In the rows, zero is written as 128.
Each row has a class, written after it, and each block has its own classes.
[105 135 167 138 127 122 103 149 157 126 191 145  99 118  96  80 150 102
 120 115 127 204 133  93 118 175 129 144 127 120 109 157 151 121 151  76
 120]	mudor
[165 134 102 127 113 128 139 177 191 149 180 108 137 143 120 102 136 130
  84 124 100 189 195 103 133  92 137 159 151 124 143 170 149 143 167 106
 132]	timus
[128 155 147 198 117 109 150 171 161 107 184 140 162 131 150 137 127 158
  94 101 123 114 143 187 112 111 131 164 126 116 165 106 170  78 238 114
  89]	vomo
[ 92 116 152 131 137 116  98 134 130 114 167  97  87 123 110 127 131  97
 105 122 138 109 103 113 124 119 109 119 124 119 137 116 141 123 140  96
 110]	nazo
[162 174 126 181  98 143 153 114 140 145 162  94 128 113 156  16 112 130
  95 128  79 168 169 166 132 125  80 150 145 107 120 160 140 155 171  86
 135]	mudor
[243 176  86  96 137 112 117 115 138  91 145 174 145 108  83 192 139 124
 144 122 134 173  80 159 120 144 144 141 147 126 142 145  83 138 112 110
 198]	kiku
[167 193 138 165 121  59 154 143 155 105 179 166 117 115 149  71 174 122
 108 149 112 225 120 159 117 129 152 134 211 154 124 147  97  82 115 109
 169]	mudor
[158 180 113 176 103  91 164 106 146 120 161 128 126 115 154  66 135 153
 111 140  98 138 167 221 124  98 129 118 163 104 116 125 192 133 130 109
 122]	kiku
[123 134 116 114 133 105 151 138 151 133 171 102 154 184 121 128  93  98
 106 105 101 132 164 203 125  98 128 107 164  82 118 175 131 100  63 123
 133]	Ros
[110 190 114 227 120  87 170 154 147 119 144  75  97  99 105 110 127 122
 102 121 160  95 155 171 153 117 135 137 173  72 112 113 185 142 155 119
 103]	damu
[165  93 165 131 122 138 148 178 116 124 170  99 117 161 184  59 168 136
 114 177 101 157 220 123 147 144 122 111 143 153 138 152 134 103 104 109
 159]	Ros
[111 137 139 233 109 173 156 143 138 145 143 121 161 150 162 100 105 142
 128 114 108  99 148 202 109 113 146 144 134 148 170 121 120 113 201 134
 115]	mudor
[211 130  54  88 155 114 129 150 128 103 124 116 111 125 111 207 135 142
 157 119 111  99 173 167 130 117 128 151 143 127 177 111 156 114 136 135
 141]	tafar
[169 154  83 196 125 142 166 157 181 120 186  83 110 114 157 118 132 172
  93 115 153 115 186 137 152 107 120 169 146  91 134 127 177 167 168 112
 124]	tafar
[181 164  60 102 113 134 147  93 121 128  83 127 137 125 111 162 137 136
 135 106  97 127 169 157 116 114 135 171 112 113 163 134 146 118 177 136
 140]	mudor
[158 180 120 161 111 143 173 101 143 160 150 134 168 131 111 119 117 160
 144 151  95 125 152 165 127 104 106 142 128 108 136 138 161 136 187 119
 114]	mudor
[110 106 162  95 147  73 154 118 137 122 182 134 160 159 118 140  99 113
 139 136 111  78  84 207  97  95 132  89 192 128 123 138  56  89  94 115
 118]	nazo
[114 115 167 140 116  94 204 155 158 131 196 103 140 160  99 123 118 131
 134 181 133  78 166 231  93 101 142 118 203  60 126 185 126 115  98  72
 111]	damu
[119 163 121 180 127 118 154 195 130 108 183  66 133 149 161  95 113 144
  97 136 112 110 190 222 139 100 114 101 159 120 171 127 159 118 181 130
 110]	Ros
[141 176 141 179 106 114 102 180 154 122 185 190 137 150 102 117 119 126
  96 107 126 229 126 209 126  67 126  88 151 149 127 163 138 120 168 126
 142]	mudor
[181 184 152 128  98 146 170  94 132 174 155 165 126 147 124  92 126 147
  93 155 139 171 150 162 113  58 149 130 146  78  88 166 158 126  76 118
 135]	damu
[114 101 123 168 129 162 109 186 157 137 167 138 127 154 152  96 121 156
 120 111 150 141 154 151 112 103 127 115 136 134 137 135 159 163 175 130
  87]	tafar
[172 202 107 161 113 157 153 116 158 162 166  98 139 121 106 114 130 131
 106 149 101 156 150 106 137 106 118 183 140 106 138 137 174 159 163 116
 138]	timus
[109 122 157 111 122 104 100 134 141 126 141 104 116 143 153  80 140  97
 105 157  75 169  88 146 110  86 118 109 173 118 107 139  90 121  80 108
 110]	damu
[201 142  52  49 156  82 114 137 138 111 130 129 135 133 133 144 100 133
 101 118  79 124 131 125 126  81 101  94 139 128 122 182  96 133  87 129
 133]	Ros
[124 191  99 161 117  82 165 125 157 109 153  94 142 167 105 135 112 117
 116 108 136 131 123 210 114 119 135 129 210 111 128 142 106 120 149 123
 142]	tafar
[181 106 185 134 109 125 116 144 149 104 204 145 117 116 139 142 148 178
 138 155 132 123 140 126 112 171 183 124 119 190 132 134  64 104 149 110
 158]	damu
[159 122 113  90 137 132 139 118 103 121 128 157 166 150  95 183 109 162
 150  93 123  73 109 137 125 120 150 134 126 123 133 109 142 119 169 127
 109]	vomo
[133 181 129 186 118 124 167 129 150 141 186  90 146 140 151 102 105 135
  83 120 122  97 171 173 165  84  80 109 128  88 108 118 189 127 133 129
 119]	Ros
[119 179 103 181 101 150 143  94 151 147 164  86 161 128 141 113 101 122
  76  91 142 103 146 174 148  63 102 135 131  70 131  89 173 152 170 123
 106]	nazo
[103 144 156 158 129 117 179 101 132 148 190  69 109  87 136  57  99 152
 140 177 108  85 166 184 120 113 111 118 172  95 144 133 155 133 157 104
  88]	nazo
[176 119 145 173 121 168 153 160 153 147 189 126 142 107 107 118  82 155
 137 142 131  91 144 195  97 113 133 135 150 102 143 184  98 158 163  96
 119]	damu
[130 108 109 129 116 130 167 134 158 147 170  84 138 125 139  93  99 129
  96 146  98  84 216 127 172  75  98 121 150  92 127 133 187 150 122  98
 122]	timus
[151 179  76 157 133 135 147 127 151 143 139 116 141 112 121 101  79 127
  91 116 107 141 183 169 136  83 135 131 133  65 143 146 202 125 148  98
  93]	kiku
[209 141  61 143 127 170  97 166 144 161 129 126 112 107 107 171 103 174
 126  90 136 151 148 110 128  99 118 136  68 133 178 118 165 163 183 139
 140]	kis
[137 132 101 106 160  87 103 196 128  98 145 138  94 113  86 174 127 103
 117  76 126 158  92 117 130 132 125 126 105 126 157 150  92 119 163 124
 130]	fabot
[146 203  82 165 110 105 149 151 161 146 150  71 122 123 129  95 112 140
  79 129 118 172 135 173 110  77 100 136 159  93 152 146 141 152 180 112
 127]	kis
[153 149 167 193 103 114 117 165 118 107 208 202 117 139 150  87 156 173
 117 104 121 169  57 141 118 118 143  94 114 169 106 125  97 146 156 111
 143]	fabot
[146 146 170 119 122 141 124 138 134 100 203 116 134 150 147 124 180 120
 133 173 117 179 136 166 102 170 139 150 148 125 151 148 111 105 103 113
 162]	Ros
[154 121 111 126 121 141 133 137 147 136 183 101 112 119 139  62 118 130
 119 110 101 125 146 148 128 126 113 152 158 108 125 139 145 190 114 107
 135]	timus
[110 126 167 108 132 116 125 141 117 111 196 116 116 164 162  71 125 124
 108 128 134 113 145 135 114 170 127  95 130 132 129 129 124 105  89  99
 131]	Ros
[126 161 148 146 108 133 157  67 147 167 197 112 133  96 158  59 131 135
 120 148 155 148 200 151 140 128 148 124 168 107 124  98 171 123  97 134
 135]	nazo
[176 134  83  93 140  95 140  96  99 111 112 135 116 118 140  94 144 128
 146 115 145 137 111 111 134 154 150 130 167 101 135 105  94 143  68 122
 157]	nazo
[176 221  85 154 116  95 140 112  96  91 102 111  86 163  91 177 110 131
 114 109 142 140 126 181 151 128 120 129 127 121 156 115 145 110 135 139
 184]	tafar
[ 61 136 163 168 115 103 130 180 122 112 173 105 110 147 137  93 116 138
 112 118 165 126 116 177 120 134 124  83 137 113 161  76 144 111 175 101
 114]	kis
[130  79 141 122 137 130 101 173 152 124 184 125 132 134 154 103 132 132
 119 143 137 137 118 137 102 108 123 102 157 159 163 147  68 145 144 114
 125]	nazo
[127 126 192 143 116 101 136 185 132 112 198 119 112 131  84 118 112 152
 147 138 151 141 139 209 139 138 144  77 166 142 117 139  95 136 169 127
 133]	damu
[ 91  90 155 162 143 129 126 151 146 128 188 127 128 134 164 100 114 122
  96 116 138  94 116 160 122  74 136 112 153 113 110 127 125 130 109 115
  90]	nazo
[109 106  99 142 127  86 123 204 151  99 170 142 158 151  93 141  92 119
 109  75 154 111 129 229 107  77 127  79 217 123 156 159 128 144 178 110
 114]	vomo
[171 157  87 122 127 121 129 154 120 115 105 152 109  97 113 104 129 124
 101  97 101 168 119 124 142  69 125 148 149 119 119 132 142 150 181 138
 127]	timus
[109 134 100 173 149 126 125 182 154 131 127 111 121 127 150  69 130  87
  97  88 130 176 116 122 136 112 111 146 170 105 141 132 116 144 137 119
 115]	mudor
[102 124 198 134 111  69 163 115 135  99 195 166 113 145 165 103 174 180
 135 145 117 106  89 184  77 119 168 124 180 170 126 104 128  71 139 124
 113]	vomo
[167 147  82  89 147 122 111 133 113 120 168 126 133 107 128 150 110 145
 156 108  99 115 123 153 126 158 122 127  95 112 182 110 116 147 123 125
 128]	fabot
[120 176  99 132 127  71 171 129 146  96 167  97 112 127 131 158 120 161
  96 140 141  86 137 175 105 120 135 141 126  63 154 121 157 104 139  86
 115]	kis
[135  86 138 125 115 183 125 103 168 184 188 151 137 101 167  19 111 123
 112  94 140 166 102 115  77  82 122 132 171 103 133 141  97 160 122 102
 111]	nazo
[112 135 125 128 122 107 133 125 148 125 155 133 137 158 131 136 117 107
  86 115 153 154 142 150 127  91 142 119 135  87 147 135 123  95 102 117
 133]	nazo
[175 152 103 130 128 187 125 155 140 126 178 120 130 119 145 103 105 162
  92 144 165 165 190 141 145 107 103 134 125  92 139 164 150 189 169 113
 130]	tafar
[147 174 171  89 140  64 128 111 130  89 190 153 113 138 178 124 162 139
 102 135  94 152 102 182 118 119 146 116 142 161  92 115 102  59  71 159
 141]	Ros
[192 216  65 149 123 100 167 142 115 122 133  94 119 131 124  87 105 149
 103 117 104 148 152 143 150 101 104 112 158  92 162 125 160 121 160 113
 140]	Ros
[138 154 163 213 104 139 107 160 145 135 142 110 121 140 140  78 180  91
  93 160  85 234 129  84 164 100  82 121 137 146  95 152 153 123 141 126
 155]	Ros
[116 136  92 142 134  78 147 156 150  86 186 102 149 138 158 179 127 155
 105 106 111  67 130 164 147 116 153 118 121 129 150 108  96 122 137 127
 123]	fabot
[ 90 156 150 153 120 106 101 164 148  98 170 114 139 143 104 147 126 107
 109 103 116 156 111 167 128 119 116  98 132 138 135 124 127  94 196 135
 116]	Ros
[109 191 104 157 121 115 102 136 164 157 154 110 132 140 136  74 119 118
  91  73 102 178 134 160 125  94 117 123 145 147 117 112 164 144 169 148
  92]	mudor
[130 133 124 145 130 131 178 136 121 111 191  72 118  93 157 106 125 179
 132 160 133  63 152 130 154 159 106 130 112 107 160 125 108 177 167 108
 132]	fabot
[131 101 172 101 133 114 131 133 151 158 203 144 138 150  88 135 100 111
 122 109 117 100 148 183  90  89 127 105 143 134 112 159 134  94 140 100
 102]	nazo
[141 119  73  75 136 116 127 134 118 110  88 136  86 103 114 138 145 100
  85 108 178 173 134  94 146  53 125 122 152  73 153 133 131 129 118 128
 144]	nazo
[ 55 166 143 168 111 103 190  71 154 104 171  22 100 128 127 125 104 173
 144 153 105  99 159 218 170 132 132 139 159  80 106 116 154 140 148 156
 109]	tafar
[206 121  81  69 142 116 155 131 106 122 151  94  99 124 132 156 146 180
 162 125 116  96 151 109 150 170 130 139  92 139 170 121  94 170 108 141
 174]	fabot
[152 131 102 138 143 170 181 109 168 157 182  49 161 144 120 135  72 161
 151 139 121  72 199 174 134 158 128 169 148  85 128 173 123 174 137 121
 117]	tafar
[178 126 126 128 117 148 156 152 137 135 180 116 143  93 129  64 118 157
 107 150 118 149 212 152 129 119  98 149 162  94 136 188 171 164 196  84
 117]	vomo
[146 155 173 154 110  43 132 169 157  85 178 166 115 145 136 111 152 151
 103 171 111 181 121 197  92 128 165 110 160 146 105 191  71  90 123 113
 132]	damu
[207 146  63 148 136 101 127 161 123 105  98 127 117 105 119 150 113 141
 107 125  99 137 138 136 141  87  91 140 141 126 170 167 138 139 166 121
 149]	vomo

Next block, with new classes.
[165 138 148 172 119 100 109 150 149 148 124 112 125 130 141 107 141 144
 118  86 155 110 109 112 156 105 147 108 114 150 150 105 150  90 100 115
  96]	toko
[107 118 144 121 144 103 143 113 122 150 145  95 138  97  99 134 134 145
 155 115 127  86 131 145 148 140 161 129 138 153 102 142 175 121 126  95
 144]	kubiv
[120 155 121 135  98 125 146 164 161 127 149 131 147  88 116 114 131  89
  88  77 123 144 109 119 181 102 148 142 100 159 128  69 142 138 127  93
 112]	Ren
[169 109 118  94 137  79 131 113 148 120  97 116 107 128 112 135 112 184
 170 155  91 125 105 155 182 145 155 149  96 162 124 166 134 107 163 140
 145]	zanun
[154 156 156 137 167  56 138 165  97 149 130 106 120 131 124 113 120 191
 205 103 157 101 128 141 147 133 126 140 123 148 133 105 162 127 125 114
 139]	Daz
[ 97 124 126 129 108 124 129 127 141 112 160 122 147 177 142 133 120  92
 128  61 149 136 115 121 118 127 103 124 148 149 151  86 144 154  97  92
  92]	Ren
[158 103 137 125 121 113 114 118  89 139 122  89 144 109 107 110 152 151
 129 106 116  82 133 144 111 129 175 119 142 135 114 111 146 114 113  95
 132]	Fibep
[162  89 122  77 181  90 142 125 135 124 134  87 151 112 123 116 118 146
 163 151 116 100 123 160 135 144 187 131 115 165 133 129 208 103 198 112
 142]	Tedir
[147 108 113 163 144 137 116 181 114 144 110 148 143 110 135 147 131 129
 110  88 138 125 124 120 196 118 131  68 114 147 125 119 135 131 142 105
 140]	Nam
[146 119 135  99 137 128  84 136 120 127 117 114 142 124 122 140 150 123
 141  97 141 102 150 171 147 125 163 114 178 128 141 129 157 104 122 107
 150]	gok
[171 154 135 100 136 111 139 125 165 135  92 115 148  89 134 120 124 168
 146 114 149 135 111 122 163 112 177 170 152 178 130 140 136 106 133 113
 122]	Nam
[161  65 136 167  72 146 136  60  81 165 100  59  93 139 115 151 146 107
 131  90  93 106 122 133  89 130 136 150  74 146  56  42  87 116 140 133
  97]	Tedir
[125  93 110 118 129 125 129 118 149 124 139 107 179 137 137 113 136 119
  78  95 100 154 123 130 167 159 113  97  83 150 115 121 148 125  71 116
  66]	befid
[148 116 120 130 143 135 148 162 183 148 114  91 149 102  98 127 124  92
 120  57 124  85 131 123 197 120 145 138 152 147 123  87 144 167 122  94
 197]	neso
[164 194 101 165  88 175 111 103 179  78 165 118 122 143 162 139 152  90
  62  83 120 169 134 134  91  98 129  99 139 134  83 129 100 102 106 120
 136]	kubiv
[177 155 117 163 152 130  83 178 156 128 134 122 145 132 139 122 127 118
 123  49 136 129 128 153 155 131 131 116 126 161 128 108 166 161 145 122
 174]	Tedir
[164 112 119 132 154 131 108 121  59 129 138 120 124 120 114 141 129 140
 144 157 120 104 124 138  82 163 159 121 145 129 128 144 158 108 108 125
 127]	toko
[118 110 182 144 126  95 155 164 104 109 129 111 127 153 105 132 113 137
 160 131 121  94 121 143 156 139 166 149 116 146 156 133 167 158 152 114
 157]	zanun
[185 185 129 204 110 142 100 127 158 171 128  89 102 110 126 155 147 171
 118 111 121 120 122 115 138 108 133 118 123 130  98 123  86 102 144 139
 185]	zanun
[119 104 124 110 155 103  98 115 168 151 143  77 150 133  97 129 128 141
 138 107 127 107 142 156 146 105 145 138 144 134 121 145 158 124 150 107
 163]	befid
[141 138  89 127 173 101 145 172  99 111 149 110 142  94 109  83 120 130
 116 103 101 100 117 130 193 142 149 101  91 123 145 105 186 130 132 104
  97]	Ren
[183 126 123 162 161 132 116 137 122 160 153 109 157  97 135 100 130 103
  93  51 154 139 143 115 126 115 124 105  74 120 111 101 152 165 133 109
 104]	Fibep
[129 145  85 123 161 133  87  81 187 109 139  89 150 124 148 169 148 148
 117 143 121 107 137 139 125 132 159 103 164 122 139 170 177  94 175 139
 186]	zanun
[153 166 134 194 107 195 155 101 204 112 139 122 144  71 164 155 138  97
  66 112 132 164 108 119 121 113 155 139 124 128  88 142 144 121  80 108
 147]	zanun
[198 166 142  86 181  95 170 156 127  81 121  88 161  95 110 137 131 146
 115 147 115 133 132  89 180 135 147 135  94 166 155 150 160 107 176 137
 161]	Ren
[183  97 151 118 152 104 106 118 100 120 111 108 140  99 102 129 137 149
 103 125 119  90 136 142 157 138 177 132 110 152 143 128 155 119 157 142
 144]	gok
[110 139 111 170 139 179 110 112 141 152 179 103 116 116 152 142 124 133
 105 131 111 138 136 169 115 101 133 110 106  78 105 114 141  97 124 102
 155]	befid
[169 110 138 200 120 146 112  66 101  95 145 114 103 128 151 132 127 106
 138 108 127 127 117 144  69 117 163 126 133 148 109 116 132 130 106 121
 174]	neso
[118 132 128 102 149 116 110 111 153 139 123  99 127 134  96 141 126 151
 145 127 129 102 121 146 155 126 152 131 159 161 117 146 152 103 115 120
 155]	gok
[114  89  95  95 152 118 103 104 185 133 130 103 147 116  80 112 141 123
 128 110 120 105 137 174 133 114 167 142 161 128 112 168 189 119 158 108
 148]	Tedir
[137  96 112 144  77 119 120  89 131 103 141 124 101 145 129  91 135 129
 103 128  71 134 117 155 112  86 164  97 106 135  98  98 100  81 153 134
 135]	Tedir
[130  84  94 117 118  87 127 106 104 104 119 116 149 112 121 111 150 142
 120 119  81 106 129 146 154 138 137  91 142 153 117 107 122 105  88 144
 158]	befid
[243 145 130 151  98 165 158 146 114 141 185  99 114 111 152 140 138 125
  98 101 115 131 152 155  30 148 140 140  91 123 105  84  91  91 124 151
 125]	Daz
[ 84 125 150 155 132 142  84  84  51 126 142 124 123 150 157 137 144 138
  98 179 144 124 145 134  55 138 133 104 138  81 149 149 149 118 150 146
 113]	zelek
[137 122  99 126 128 128 135 161 111 133 171 115 158  95 143 101 133 104
 101  93  92 141 136 149 162 135 152  98 105 132 122  68 135 115 103 109
 113]	befid
[153 153 100 135 156  98 128 163 113 169 142  94 120  90  96  94 121 142
 122  86 124 125 116 129 189 141 100 136  61 125 124  71 146 136 124 109
  76]	Ren
[106 124 123  89 145  59 155 153  82 122 109 137 130 127 111 101 145 158
 166 130 139 115 129 146 168 134 174 135 137 154 151 135 174 122 147 112
 105]	zelek
[150 116 121 134 152 109 113 133  87 136 128 132 133 110 107 130 140 156
 139 114 121  99 129 154 157 142 166  94 135 156 124 130 159 112 117 119
 149]	gok
[168 124  78 134 173 131 132  71 150 135 138  91 152 136 111 157 136 198
  94 152 115  99 117 143  69 172 147 133 108 168 112 136 191 129 177 134
 157]	Tedir
[124  94 117 122 147 158 130 168 125 153 138 119 119 128 128 100 100  80
 151 112 129 132 108 140 163 157 137 140 140 105 131 110 139 151  91  78
  74]	neso
[171 125 119 118 178 102  94 104 154 139 131  72 131 148  97 130 128 169
 127 109 122 122 138 139 138 132 120 140 102 143 122 136 157 128 180 138
 154]	Tedir
[166 127 142 166 122 156 103 155 145 172 160 110 144 103 104 124 140 139
  67  75 133 121 125 118 131 133 130 132 118 128 123 109 119 147  94 101
 123]	Fibep
[129 136 185 136 123 130 132 222 194 153 138 101 123 147 109 119  93 122
 137 124 128 111 108 143 192 138 118 137 124 132 150 161 142 138 111 116
 152]	zanun
[ 91 163 136 178 128 133  89 174 134 144 157 125 120 122 138 124 125  97
 105 101 179 111 110 141 118 105 155 150 177 133 145  80 166 164 137  94
 137]	zelek
[ 90 101 117 112 110 112 121 120 149 120 122 115 140 129  95 127 144 139
 143  97 118 116 126 150 167 103 161 101 173 164 108 144 142  87  86  91
 139]	Nam
[152  95 135 100 182  66 131 143 106 104 113  94 135 113 112 123 116 147
 136 170 145  88 111 156 134 140 162 122 127 168 130 130 208 128 166 107
 149]	zelek
[132 100 156 149 136 118 111 181 156 146 163 105 147 136 105 151 122 109
 103  94 146  96 129 109 145 129 123 125 146 145 133 100 137 148 141 110
 140]	Daz
[147  96 143  97 136 111 110 101 122 142 125  90 144 124 104 111 135 149
 137 112 110 112 129 118 135 130 158 127 139 141 114 159 128 110 113 112
 114]	Fibep
[127 130 134 107 148 126 109 110 161 116  98  82 160 102  94 163 154 140
 105 123 130  68 136 124 156 148 158 151 181 146 122 172 169 135 144 118
 169]	kubiv
[180 130  35 139 100 152  72  70 160 110 106 131  73 174 142 145 122 155
 134 100 132 149  90 176  68 133 112 155 156 158  94 137  84 108  94 143
  92]	Nam
[122 133  93 131 130 116 155 146 163 135 146 133 135 114 108 134 139 122
  64 113 147 138 111 111 145 128 140 145 129 165 128 101 141 146 139 117
 109]	zelek
[179  81 127 108 156 103  91 107  74 108 105  79 142 118 103 134 123 117
 121 135  99  90 116 128 145 163 142  87 134 178  91 106 138 117 106 136
 137]	gok
[131 129 121 129 127 133 113 122 160 130 163 141 169  89 145 135 138 108
  81  72 144 139 130 129 146 125 141 137 121 135 168 106 164 141 136 112
 119]	Ren
[140 131 108 126  97 112 117 158 154 124 138 103 128 115 127 114 148 115
  84 143 118 126 122 124 137 110 122  96 131 125  98  64 106  75 124 115
  99]	Daz
[129  89 128 139 144  93 122 179  99 137 112 112 122 143  75 153 119 162
 147 117 127  74 114 146 178 135 146 118 117 184 136 105 154 143 164 108
 166]	Nam
[143  88 110  98 148 136 143 104 155 131 139  84 136 123 124 123 133 126
 136 117 101 111 136 158 121 140 152 124 131 129 116 138 165  93 136 127
 136]	Tedir
[163 154 151 117 136 122 138 138 130 109 124  74 138 116 117 143 144 110
 158 120 127 121 127 129 142 137 170 124 139 179  79 168 156  95 116 100
 129]	kubiv
[196 149 132 125 111 144 108  90  99  79 111 111  96  88 138 122 140 110
 134 118 100 163 133 160 126  95 164 155  93 104 105 151 116  79 136 124
 119]	Ren
[114 180 156 178 140 126 158 182 150 136 155 107 149 112 133 146 143 138
 109 123 136 142 136 121 185 124 124  85  80 132 134 106 173 117 130 106
 168]	zanun
[129 151 157 163 131 153  89 160  95 165 150 138 145  95 126 121 138  96
 113 108 147 146 140 109 137 106 164 113 135 101 127 126 142 118 117  93
 108]	toko
[155  64  87 133 167 127 149 146 131 137 144  81 161 116 127 154 147 145
  76 112 111  93 128 146 169 176 136 102  65 139 145  81 189 117 135 106
  91]	befid
[172  83 103 121 130 118 105 137 135 125 138 115 145 101 154 129 119 121
  98  75  92 107 112 154 184 144 135  82  73 144 143  79 161 112 138 106
 109]	Ren
[143 100 111 151 138 136 107 111 159 126 135 124 135  99  97 144 155 127
 120 106 100 124 132 150 144 117 174 109 127 164  96 183 159 100 149 135
 189]	Tedir
[170 108 147 161 152 118  92 162  89 161  98  99 135 120 136  84 123  83
 138 124 149 113 130 120 150 125 138  93  86 111 125 111 145 146 173 115
  97]	neso
[195  99 111 126 146 119 140 144 104 143 145 117 128 121 112 104 113 144
 138 112 105 111 120 166 103 160 158 142 105 152 120 110 154 144 157 127
 127]	Tedir
[133 110  96 112 128 131  95 106 113 119 109 106 137 131  98 115 158 116
 137 122 117 112 141 159 118 155 158 134 156 124 126 146 148 124 112 114
 124]	neso
[130  99 124 123 122  91 122 126  84 163 124 114 123 110 103 110 145 156
 166 116 117  94 123 128 139 126 160 114 141 151 116 114 121 109 122 116
 133]	Fibep
[170 132 118 139 138 125 104 185 139 147 157 120 118 108 100  87 119 103
  88 110 122 123 129 130 147 113 116  98 122 104 132 115 126 107  96 131
 128]	toko
[202 131 130 119 121 134 149 188 153 156 137 126 139  85 149 131 114 131
 113 117 117 137 111 126 167 169 134 139 121 141 145  96 107 134 122 128
 123]	zanun
[121  94 158 111 143 125 136 134 165 130 136 101 153  97 104 158 135 109
 120 134 139 106 127 138 160 129 150 110 144 155  99 168 176 112 128  80
 147]	kubiv
[175 157 146 191 141 182 100 118  81 130 169  84  99  95 116 206 129 133
 103 145 127 120 113 114  82 162 131 178 110 142 133 104 122 127 143 141
 170]	Ren
[154  88  89 139 130  95 139  97  99  99 151 135 127 133 131 150 148 124
  99  87 129 130 124 113 127 136 134 117 107 157 153  52 144 118 114 130
 109]	toko
[128 165  64 169 109 162 168  91  91 159 196 132  97 169 171 124 130 153
 158 112 113 134 124 135  19 149 135 119 149 130 120  76 100 111 129 158
 125]	Tedir
[119 175  78 177 116 163 116  99 116 159 171 109 146 124 135 137 149 186
  73 132  94 134 127 167  88 152 143 114  76 128  97  94 150 113 110 111
 118]	befid
[226 152 149 144 104 176 133 142 167 124 170  87 123 121 148 156 115 138
  97 116  77 132 131 144 100 157 142 123 125 138 119 141  90  98 106 152
 191]	zanun
[126  91 107 124 163  98 102  96 100 115 119  81 172 131 111 168 176 148
 135 104 129 106 155 150 142 155 135 107 129 152 126 126 183 119 121 115
 149]	befid
[142 165 192 107 167  99 150 140  99 137 133  51 157 138 119 114 123 177
 168 129 128  88 136  99 136 141 172 146 124 158 148 136 171 120 135 116
 150]	Fibep
[152  87 115 118 176  91 112 115 122 166 148 110 118 126  70 133 133 185
 132 105 125  90 136 156 165 156 137 122 100 154 145 153 160 112 132 147
 132]	gok
